Here is a tiny trained network, its code and every weight. The questions are about switching its units off for an input and a target symbol, where a switched-off unit gives its printed mean instead of its output.

import numpy as np


def w(rows, s, z=0):
    codes = np.array(rows[::2]) - 128.0
    scale = np.full(codes.shape[1], s)
    scale[-1] = z or s
    return codes * scale


def f(y):
    return np.maximum(y, 0)


def softmax(a):
    e = np.exp(a - a.max(-1, keepdims=True))
    return e / e.sum(-1, keepdims=True)


def log_softmax(a):
    a = a - a.max(-1, keepdims=True)
    return a - np.log(np.exp(a).sum(-1, keepdims=True))


def net(x, mask):
    ids = ['ΓΔΛΞΠαβεζμσ'.index(c) for c in x.split()]
    T = len(ids)
    res = E[ids] + P[:T]
    q, k, v = (res @ M[0].T for M in (Q, K, V))
    z = softmax(np.where(np.tri(T) > 0, q @ k.T / 3**0.5, -1e9)) @ v
    res = res + np.where(mask[0], z, O[0][:, -1]) @ O[0][:, :-1]
    y = f(res @ A[0][:, :-1].T + A[0][:, -1])
    res = res + np.where(mask[1:9], y, B[0][:, -1]) @ B[0][:, :-1]
    return log_softmax(res[-1] @ U[:, :-1].T + U[:, -1])


Q, K, V, O, A, B = {}, {}, {}, {}, {}, {}
E = w([
[216,139,79,158],'Γ',
[193,163,87,72],'Δ',
[123,5,209,71],'Λ',
[103,82,150,34],'Ξ',
[134,70,109,162],'Π',
[152,150,100,17],'α',
[92,103,92,87],'β',
[128,152,41,154],'ε',
[111,203,144,146],'ζ',
[181,83,142,100],'μ',
[82,38,138,116],'σ',
],0.013)
P = w([
[125,186,140,192],'0',
[205,1,88,81],'1',
[225,10,99,69],'2',
[196,11,103,91],'3',
[216,15,95,80],'4',
[243,20,90,74],'5',
],0.0057)
Q[0] = w([
[30,243,255,232],'h0',
[193,137,128,96],'h0',
[176,42,8,4],'h0',
],0.011)
K[0] = w([
[176,5,1,97],'h0',
[82,201,107,223],'h0',
[135,193,227,195],'h0',
],0.0086)
V[0] = w([
[217,110,227,152],'h0',
[196,167,28,202],'h0',
[100,31,165,252],'h0',
],0.013)
O[0] = w([
[231,233,252,126,252],'h0',
[85,63,232,237,182],'h0',
[224,115,56,209,156],'h0',
],0.015,0.0028)
A[0] = w([
[186,46,48,73,201],'n0',
[239,171,39,30,108],'n1',
[164,220,147,164,189],'n2',
[2,169,44,105,252],'n3',
[160,159,67,150,119],'n4',
[170,184,36,187,100],'n5',
[205,231,161,136,246],'n6',
[139,134,146,56,94],'n7',
],0.0071,0.0021)
B[0] = w([
[124,178,58,227,203],'n0',
[37,232,161,157,253],'n1',
[140,48,113,71,187],'n2',
[213,48,100,74,160],'n3',
[150,173,176,111,161],'n4',
[177,185,164,135,172],'n5',
[145,1,175,41,235],'n6',
[121,149,68,186,167],'n7',
],0.0063,0.014)
U = w([
[138,177,215,254,3],'Γ',
[27,182,206,149,120],'Δ',
[141,207,157,147,85],'Λ',
[74,172,72,130,218],'Ξ',
[224,107,97,225,99],'Π',
[107,88,89,56,46],'α',
[177,61,10,122,108],'β',
[89,88,99,218,140],'ε',
[120,142,128,172,187],'ζ',
[228,90,158,98,166],'μ',
[135,185,102,233,173],'σ',
],0.0058,0.0054)

Each question gives the input, a string of symbols that net reads in full, and the target symbol t.
The units are the heads (3 rows each of Q, K, V and O) and the neurons (one row each of A and B). Each row of codes is followed by its name. A weight is (code - 128) times the scale printed after its matrix; where a second scale follows, it is the last column's (O, A, B and U).
mask holds one flag per unit, heads first, then neurons. A switched-off unit (its flag False) gives its mean, the last column of its rows in O or B, instead of its output. The means were averaged over made-up inputs and are rounded, as every weight is.
A unit's drop is (log p(t) with every unit on - log p(t) with that unit switched off) / (log p(t) with every unit on - log p(t) with every unit switched off).
The circuit of an input: a set's keep is (log p(t) with only the set's units on - log p(t) with every unit switched off) / (log p(t) with every unit on - log p(t) with every unit switched off). Starting from all 9 units, units are removed one at a time, each time the one whose removal leaves the highest keep (on an exact tie, the one counted first), for as long as the keep stays at least 0.8.
units of the circuit, in order: the units of the circuit, biggest drop first
top k neurons: the k neurons with the biggest drops, biggest first
drop of u: that unit's drop, to one decimal
input Γ β Δ Π, target Γ: units of the circuit, in order => (h0)
input α Λ Ξ, target α: units of the circuit, in order => (h0 n3)
input σ Ξ Π ε Ξ Γ, target σ: units of the circuit, in order => (h0 n1 n0)
input β Δ Δ Π ε, target β: units of the circuit, in order => (h0 n3)
input μ Λ μ Ξ ε, target μ: top 3 neurons => (n6 n0 n2)
input Ξ β ε, target Ξ: units of the circuit, in order => (h0 n1)
input Λ σ ε Δ, target Λ: units of the circuit, in order => (n1 h0)
input β μ σ Π, target β: units of the circuit, in order => (h0 n1)
input μ μ Ξ Π, target μ: units of the circuit, in order => (h0 n1 n0)
input μ Δ σ, target μ: units of the circuit, in order => (h0 n1)
input β μ σ Λ μ μ, target β: top 2 neurons => (n1 n3)
input σ Δ μ α μ, target σ: top 2 neurons => (n1 n0)
input ε α μ Π β, target ε: drop of h0 => 0.9
input μ Π μ α ε, target μ: drop of n2 => 0.1
input Π ε σ σ Δ, target Π: drop of h0 => 1.1
input ε μ β σ σ, target ε: units of the circuit, in order => (h0)
